Here is a tiny trained network, its code and every weight. The questions are about switching its units off for an input and a class, where a switched-off unit gives its printed mean instead of its output.

import numpy as np


def w(rows, s, z=0):
    codes = np.array(rows[::2]) - 128.0
    scale = np.full(codes.shape[1], s)
    scale[-1] = z or s
    return codes * scale


def f(y):
    return np.maximum(y, 0)


def log_softmax(a):
    a = a - a.max(-1, keepdims=True)
    return a - np.log(np.exp(a).sum(-1, keepdims=True))


def net(x, mask):
    res = np.array(x, float).reshape(1, 6) / 4 @ E
    y = f(res @ A[0][:, :-1].T + A[0][:, -1])
    res = res + np.where(mask, y, B[0][:, -1]) @ B[0][:, :-1]
    return log_softmax(res[-1] @ U[:, :-1].T + U[:, -1])


A, B = {}, {}
E = w([
[161,247,104],'x0',
[126,128,130],'x1',
[84,131,94],'x2',
[142,127,139],'x3',
[2,164,233],'x4',
[125,127,127],'x5',
],0.0083)
A[0] = w([
[138,13,80,227],'neuron 1',
[111,17,175,254],'neuron 2',
[100,63,115,210],'neuron 3',
[109,184,158,151],'neuron 4',
[153,186,107,236],'neuron 5',
[138,56,78,212],'neuron 6',
[84,108,233,139],'neuron 7',
[182,142,186,175],'neuron 8',
[150,65,88,153],'neuron 9',
[117,199,9,174],'neuron 10',
[38,102,195,216],'neuron 11',
[211,152,109,188],'neuron 12',
[88,99,187,158],'neuron 13',
],0.012,0.0052)
B[0] = w([
[192,91,242,243],'neuron 1',
[2,35,250,254],'neuron 2',
[159,38,235,200],'neuron 3',
[75,150,173,174],'neuron 4',
[111,164,51,202],'neuron 5',
[205,85,224,215],'neuron 6',
[85,173,52,221],'neuron 7',
[138,211,122,169],'neuron 8',
[188,106,173,194],'neuron 9',
[212,242,114,213],'neuron 10',
[55,153,108,252],'neuron 11',
[194,209,76,215],'neuron 12',
[67,109,82,200],'neuron 13',
],0.008,0.0098)
U = w([
[188,43,255,4],'0',
[34,59,201,4],'1',
[205,122,8,67],'2',
[72,169,107,230],'3',
],0.0088,0.0035)

Each question gives the input, the list of numbers given to net, and the class t.
The units are the neurons (one row each of A and B). Each row of codes is followed by its name. A weight is (code - 128) times the scale printed after its matrix; where a second scale follows, it is the last column's (A, B and U).
mask holds one flag per neuron, in row order. A switched-off neuron (its flag False) gives its mean, the last column of its row in B, instead of its output. The means were averaged over made-up inputs and are rounded, as every weight is.
A unit's drop is (log p(t) with every unit on - log p(t) with that unit switched off) / (log p(t) with every unit on - log p(t) with every unit switched off).
The circuit of an input: a set's keep is (log p(t) with only the set's units on - log p(t) with every unit switched off) / (log p(t) with every unit on - log p(t) with every unit switched off). Starting from the 12 units with the biggest drops (on a tie, the unit counted first), units are removed one at a time, each time the one whose removal leaves the highest keep (on an exact tie, the one counted first), for as long as the keep stays at least 0.8.
units of the circuit, in order: the units of the circuit, biggest drop first
k most important neurons: the k neurons with the biggest drops, biggest first
drop when u is switched off: that unit's drop, to one decimal
input [2,-1,-1,-7,5,3], class 3: units of the circuit, in order	neuron 2; neuron 1
input [1,-4,-2,-3,1,-1], class 3: units of the circuit, in order	neuron 1; neuron 6
input [1,-6,-4,8,6,-3], class 3: units of the circuit, in order	neuron 7; neuron 1
input [1,6,-2,-6,-1,2], class 2: 3 most important neurons	neuron 2; neuron 1; neuron 3
input [6,6,1,-2,0,6], class 2: units of the circuit, in order	neuron 2; neuron 10
input [3,4,1,2,8,-4], class 3: units of the circuit, in order	neuron 2; neuron 7
input [1,0,4,4,3,8], class 3: 3 most important neurons	neuron 2; neuron 1; neuron 6
input [4,-4,-3,-2,0,5], class 2: 2 most important neurons	neuron 2; neuron 11
input [2,7,0,-8,-6,-4], class 2: drop when neuron 2 is switched off	0.3
input [4,6,6,0,6,4], class 3: drop when neuron 2 is switched off	0.2
input [6,-8,3,4,0,4], class 2: drop when neuron 10 is switched off	0.1
